Below are the code and all the weights of a small trained network. Each question names an input and a class and asks about switching units off, where a switched-off unit gives its printed mean instead of its output.

import numpy as np


def w(rows, s, z=0):
    codes = np.array(rows[::2]) - 128.0
    scale = np.full(codes.shape[1], s)
    scale[-1] = z or s
    return codes * scale


def norm(h):
    return h / np.sqrt((h * h).mean(-1, keepdims=True) + 1e-5)


def f(y):
    return np.maximum(y, 0)


def log_softmax(a):
    a = a - a.max(-1, keepdims=True)
    return a - np.log(np.exp(a).sum(-1, keepdims=True))


def net(x, mask):
    res = np.array(x, float).reshape(1, 8) / 4 @ E
    u = 0
    for l in range(2):
        y = f(norm(res) @ A[l][:, :-1].T + A[l][:, -1])
        res = res + np.where(mask[u : u + 4], y, B[l][:, -1]) @ B[l][:, :-1]
        u += 4
    return log_softmax(norm(res)[-1] @ U[:, :-1].T + U[:, -1])


A, B = {}, {}
E = w([
[131,132,126,131,116,120,125,128,132,120,137],'x0',
[75,44,22,172,110,50,144,157,99,93,2],'x1',
[126,124,124,131,133,127,137,126,136,128,136],'x2',
[116,118,120,129,133,135,134,121,132,128,137],'x3',
[88,222,108,161,190,132,10,66,214,151,102],'x4',
[127,131,130,128,126,135,123,132,121,124,122],'x5',
[123,126,124,132,126,131,131,120,126,123,132],'x6',
[31,43,248,125,31,127,166,133,216,146,67],'x7',
],0.0051)
A[0] = w([
[254,103,72,150,154,166,174,141,70,110,129,52],'0.n0',
[173,108,180,134,98,192,153,132,117,137,173,87],'0.n1',
[215,182,152,104,187,190,147,128,133,122,225,250],'0.n2',
[132,155,227,114,117,186,136,116,157,123,187,113],'0.n3',
],0.0065,0.0015)
B[0] = w([
[61,74,171,113,190,55,122,187,140,80,203,215],'0.n0',
[145,44,158,30,62,73,196,130,117,81,175,195],'0.n1',
[184,83,162,233,126,213,55,115,106,42,54,254],'0.n2',
[74,157,35,49,121,82,109,132,127,255,190,237],'0.n3',
],0.0077,0.0069)
A[1] = w([
[173,94,126,109,144,109,205,109,66,39,183,250],'1.n0',
[182,75,135,77,52,156,254,141,92,110,122,108],'1.n1',
[170,134,53,134,223,86,98,154,85,126,155,138],'1.n2',
[137,74,111,95,101,130,142,205,51,126,161,177],'1.n3',
],0.0075,0.0013)
B[1] = w([
[136,115,167,109,122,153,47,184,221,152,107,246],'1.n0',
[150,209,125,184,119,179,181,20,10,122,129,236],'1.n1',
[108,207,52,62,2,152,255,127,100,174,131,225],'1.n2',
[134,132,123,135,248,45,139,143,152,133,117,254],'1.n3',
],0.0087,0.0068)
U = w([
[196,83,195,129,169,149,81,173,106,56,173,70],'0',
[101,118,107,107,162,57,189,208,138,102,122,108],'1',
[151,117,184,72,127,99,187,54,69,190,188,20],'2',
[118,98,179,249,138,113,181,83,60,80,64,201],'3',
[175,164,96,199,79,212,76,97,117,106,115,248],'4',
[106,191,65,104,18,156,178,134,119,123,100,139],'5',
[86,134,146,75,90,150,72,101,186,211,177,3],'6',
[89,59,148,180,105,101,94,111,208,112,36,222],'7',
],0.019,0.0011)

Each question gives the input, the list of numbers given to net, and the class t.
The units are the neurons (one row each of A and B). Each row of codes is followed by its name. A weight is (code - 128) times the scale printed after its matrix; where a second scale follows, it is the last column's (A, B and U).
mask holds one flag per neuron, layer by layer. A switched-off neuron (its flag False) gives its mean, the last column of its row in B, instead of its output. The means were averaged over made-up inputs and are rounded, as every weight is.
A unit's drop is (log p(t) with every unit on - log p(t) with that unit switched off) / (log p(t) with every unit on - log p(t) with every unit switched off).
The circuit of an input: a set's keep is (log p(t) with only the set's units on - log p(t) with every unit switched off) / (log p(t) with every unit on - log p(t) with every unit switched off). Starting from all 8 units, units are removed one at a time, each time the one whose removal leaves the highest keep (on an exact tie, the one counted first), for as long as the keep stays at least 0.8.
circuit, biggest first: the units of the circuit, biggest drop first
top k neurons: the k neurons with the biggest drops, biggest first
k most important neurons of layer l: the k neurons of layer l with the biggest drops, biggest first
drop of u: that unit's drop, to one decimal
input [-5,5,2,0,0,2,-7,7], class 3: circuit, biggest first	[1.n0]
input [4,-8,4,8,0,4,-1,-5], class 0: top 4 neurons	[0.n2; 0.n1; 1.n1; 0.n0]
input [-7,-7,5,2,-3,7,3,0], class 0: top 3 neurons	[0.n2; 1.n2; 1.n0]
input [-8,-7,-5,1,-4,-8,4,-8], class 0: circuit, biggest first	[0.n2; 0.n0]
input [6,0,-4,2,-5,6,6,-5], class 0: top 3 neurons	[0.n3; 0.n2; 1.n0]
input [7,2,-3,3,-7,-4,6,8], class 3: 2 most important neurons of layer 1	[1.n1; 1.n2]
input [6,1,4,-4,7,-2,0,1], class 7: top 4 neurons	[0.n3; 1.n1; 1.n2; 0.n0]
input [-8,2,-1,5,0,0,-5,1], class 3: top 2 neurons	[0.n3; 0.n0]
input [3,4,8,-4,4,6,-6,0], class 5: top 2 neurons	[0.n2; 1.n3]
input [8,1,-7,2,4,8,8,1], class 7: circuit, biggest first	[0.n3; 1.n1]
input [-4,-3,1,0,5,4,-2,0], class 4: top 3 neurons	[0.n2; 0.n0; 1.n0]
input [-2,4,-3,0,7,-7,-6,0], class 5: top 3 neurons	[0.n2; 1.n3; 1.n0]
input [0,-5,-3,-6,1,-8,3,-2], class 4: top 2 neurons	[0.n2; 0.n3]
input [-5,-8,-1,-4,-7,-8,3,-1], class 0: circuit, biggest first	[0.n2]
input [-5,3,1,-6,-1,7,7,7], class 3: top 2 neurons	[1.n2; 0.n3]
input [7,0,6,-1,0,1,-4,-3], class 0: top 2 neurons	[0.n2; 0.n0]
input [-5,2,-5,0,7,2,4,-4], class 5: top 2 neurons	[1.n2; 0.n2]
input [-2,-4,-4,-1,5,-5,6,0], class 4: 2 most important neurons of layer 0	[0.n2; 0.n0]
input [-8,-8,3,-1,2,-1,-8,-1], class 4: 2 most important neurons of layer 1	[1.n3; 1.n0]
input [2,7,-3,8,1,-6,-4,-7], class 5: most important neuron of layer 0	[0.n1]
input [-1,-6,-2,-3,7,-5,8,-4], class 4: drop of 0.n2	1.1
input [-2,8,-7,7,-1,0,5,7], class 3: drop of 1.n0	0.3
input [3,3,3,-3,7,-6,3,0], class 5: drop of 0.n2	1.8
